Below are the code and all the weights of a small trained network. Each question names an input and a class and asks about switching units off, where a switched-off unit gives its printed mean instead of its output.

import numpy as np


def w(rows, s, z=0):
    codes = np.array(rows[::2]) - 128.0
    scale = np.full(codes.shape[1], s)
    scale[-1] = z or s
    return codes * scale


def norm(h):
    return h / np.sqrt((h * h).mean(-1, keepdims=True) + 1e-5)


def f(y):
    return y / 2 * (1 + np.tanh(0.7978845608 * (y + 0.044715 * y**3)))


def log_softmax(a):
    a = a - a.max(-1, keepdims=True)
    return a - np.log(np.exp(a).sum(-1, keepdims=True))


def net(x, mask):
    res = np.array(x, float).reshape(1, 6) / 4 @ E
    u = 0
    for l in range(4):
        y = f(norm(res) @ A[l][:, :-1].T + A[l][:, -1])
        res = res + np.where(mask[u : u + 9], y, B[l][:, -1]) @ B[l][:, :-1]
        u += 9
    return log_softmax(norm(res)[-1] @ U[:, :-1].T + U[:, -1])


A, B = {}, {}
E = w([
[83,114,127,42,88,94,108],'x0',
[173,35,18,188,85,191,180],'x1',
[31,255,179,116,131,222,176],'x2',
[169,175,29,122,209,119,247],'x3',
[243,222,149,143,47,76,68],'x4',
[60,111,203,156,142,140,252],'x5',
],0.0042)
A[0] = w([
[194,204,163,101,84,163,148,117],'0.n0',
[147,198,134,1,75,39,69,39],'0.n1',
[76,133,111,147,123,130,104,64],'0.n2',
[176,130,99,122,147,111,140,141],'0.n3',
[77,72,106,102,138,83,133,49],'0.n4',
[52,154,148,135,194,178,139,3],'0.n5',
[143,191,165,77,97,75,58,64],'0.n6',
[100,32,197,153,181,96,99,112],'0.n7',
[9,160,151,154,132,199,147,90],'0.n8',
],0.0074,0.0039)
B[0] = w([
[104,26,111,141,194,129,96,202],'0.n0',
[174,127,141,88,230,136,49,251],'0.n1',
[99,117,111,130,144,197,153,107],'0.n2',
[93,166,85,221,156,163,98,181],'0.n3',
[76,92,135,139,158,107,127,138],'0.n4',
[162,117,80,110,101,189,52,157],'0.n5',
[229,170,160,110,214,103,94,227],'0.n6',
[137,31,146,128,186,125,134,202],'0.n7',
[170,133,179,21,60,253,139,227],'0.n8',
],0.0057,0.0034)
A[1] = w([
[106,219,151,125,128,64,59,60],'1.n0',
[125,90,106,175,63,82,47,101],'1.n1',
[106,111,110,116,96,116,164,108],'1.n2',
[36,200,113,3,125,229,195,43],'1.n3',
[162,126,110,34,78,125,204,41],'1.n4',
[21,61,140,129,176,121,126,50],'1.n5',
[142,133,204,162,96,154,155,87],'1.n6',
[79,79,214,56,42,104,136,137],'1.n7',
[165,190,133,61,125,46,130,4],'1.n8',
],0.0073,0.0024)
B[1] = w([
[199,23,147,109,255,148,138,176],'1.n0',
[218,162,212,10,16,158,131,183],'1.n1',
[114,183,166,132,147,27,94,120],'1.n2',
[122,188,168,123,57,230,172,253],'1.n3',
[85,98,218,217,201,24,176,124],'1.n4',
[70,45,91,3,119,98,174,166],'1.n5',
[106,68,174,207,198,160,109,141],'1.n6',
[93,224,46,147,172,42,179,185],'1.n7',
[93,113,108,163,185,131,86,148],'1.n8',
],0.0049,0.004)
A[2] = w([
[160,128,226,157,175,137,32,81],'2.n0',
[106,166,107,70,127,105,73,163],'2.n1',
[138,76,130,86,137,206,133,127],'2.n2',
[140,79,254,170,138,129,196,5],'2.n3',
[93,137,74,85,166,171,94,35],'2.n4',
[142,124,101,131,126,195,98,3],'2.n5',
[101,128,134,169,201,109,30,84],'2.n6',
[65,76,224,155,197,149,175,131],'2.n7',
[155,161,57,212,160,130,206,85],'2.n8',
],0.0068,0.0017)
B[2] = w([
[132,187,139,206,128,102,115,254],'2.n0',
[186,88,193,181,164,150,148,163],'2.n1',
[82,119,219,125,117,153,172,199],'2.n2',
[117,181,110,165,99,33,111,154],'2.n3',
[204,93,148,214,96,157,131,148],'2.n4',
[89,173,142,119,111,130,107,144],'2.n5',
[126,191,158,169,170,33,126,189],'2.n6',
[153,139,156,201,23,92,149,198],'2.n7',
[89,175,2,48,170,159,149,188],'2.n8',
],0.006,0.0039)
A[3] = w([
[155,95,128,69,37,114,98,122],'3.n0',
[152,96,27,167,153,148,205,109],'3.n1',
[89,14,136,83,157,146,203,109],'3.n2',
[60,2,129,135,117,60,158,7],'3.n3',
[172,134,69,174,230,159,153,244],'3.n4',
[136,199,134,196,79,44,197,123],'3.n5',
[127,165,10,140,102,136,206,72],'3.n6',
[117,106,90,102,105,147,35,58],'3.n7',
[206,132,167,143,34,145,50,97],'3.n8',
],0.0072,0.002)
B[3] = w([
[178,133,26,108,133,137,167,165],'3.n0',
[61,124,111,69,130,105,121,208],'3.n1',
[166,76,211,127,57,104,62,211],'3.n2',
[130,9,197,114,62,98,1,187],'3.n3',
[110,137,147,53,120,184,27,253],'3.n4',
[11,144,101,200,172,56,166,157],'3.n5',
[16,135,96,89,231,116,134,209],'3.n6',
[142,145,136,173,156,49,252,136],'3.n7',
[187,113,25,152,129,104,244,233],'3.n8',
],0.0066,0.0043)
U = w([
[70,152,34,46,193,155,92,54],'0',
[120,24,155,89,73,91,66,123],'1',
[53,140,138,147,120,105,176,18],'2',
[136,167,141,204,111,74,132,20],'3',
[214,172,153,129,220,117,27,233],'4',
[216,111,36,121,85,122,176,109],'5',
[106,181,182,100,69,254,156,250],'6',
],0.018,0.0023)

Each question gives the input, the list of numbers given to net, and the class t.
The units are the neurons (one row each of A and B). Each row of codes is followed by its name. A weight is (code - 128) times the scale printed after its matrix; where a second scale follows, it is the last column's (A, B and U).
mask holds one flag per neuron, layer by layer. A switched-off neuron (its flag False) gives its mean, the last column of its row in B, instead of its output. The means were averaged over made-up inputs and are rounded, as every weight is.
A unit's drop is (log p(t) with every unit on - log p(t) with that unit switched off) / (log p(t) with every unit on - log p(t) with every unit switched off).
most important unit: the unit with the biggest drop
k most important neurons: the k neurons with the biggest drops, biggest first
top k neurons in layer l: the k neurons of layer l with the biggest drops, biggest first
drop of u: that unit's drop, to one decimal
input [-5,5,-7,-1,2,7], class 1: most important unit	1.n7
input [-1,5,-7,3,-6,-6], class 1: 3 most important neurons	(1.n7 0.n6 3.n2)
input [-8,8,5,-6,6,2], class 3: 4 most important neurons	(1.n6 0.n5 2.n3 1.n3)
input [-8,-2,0,4,-5,8], class 6: 3 most important neurons	(0.n8 1.n3 0.n5)
input [-5,2,0,6,-6,4], class 6: 3 most important neurons	(1.n3 0.n8 1.n7)
input [-2,-6,-5,-6,-1,4], class 3: top 4 neurons in layer 2	(2.n7 2.n3 2.n0 2.n6)
input [-4,4,1,-6,8,4], class 3: 4 most important neurons	(1.n6 2.n0 2.n3 3.n5)
input [-4,0,-5,-4,2,6], class 3: 2 most important neurons	(2.n3 0.n0)
input [-7,1,-1,-6,-5,7], class 1: 3 most important neurons	(0.n7 1.n5 3.n3)
input [3,2,-3,0,3,8], class 2: 2 most important neurons	(3.n5 0.n0)
input [5,5,2,2,0,5], class 2: 2 most important neurons	(1.n4 3.n5)
input [8,5,5,-6,3,-3], class 4: 2 most important neurons	(0.n1 0.n6)
input [5,8,-3,-4,6,8], class 5: 2 most important neurons	(1.n1 0.n8)
input [-7,2,-2,-4,-4,8], class 1: most important unit	0.n7
input [4,-6,3,2,3,5], class 4: 2 most important neurons	(0.n6 0.n1)
input [-7,2,-7,-5,5,-8], class 5: 2 most important neurons	(3.n8 1.n1)
input [-8,2,4,-1,2,-3], class 0: top 2 neurons in layer 0	(0.n1 0.n8)
input [-5,-4,-4,7,-7,7], class 1: 3 most important neurons	(1.n5 3.n2 3.n3)
input [1,-2,-1,-8,0,8], class 3: top 2 neurons in layer 2	(2.n7 2.n3)
input [-7,5,3,0,4,-5], class 0: top neuron in layer 3	(3.n6)
input [-8,3,1,-4,1,-3], class 5: 2 most important neurons	(1.n1 3.n8)
input [-7,-2,-1,5,2,6], class 0: drop of 2.n8	0.2
input [4,-3,-3,6,-8,5], class 1: drop of 1.n5	0.1
input [5,-4,8,-6,3,-4], class 4: drop of 3.n3	0.0
input [-6,-7,-8,-3,2,5], class 3: drop of 2.n7	0.1
input [-7,2,-6,4,8,-3], class 5: top 2 neurons in layer 1	(1.n1 1.n7)
input [-4,4,6,-5,7,2], class 3: most important unit	1.n6
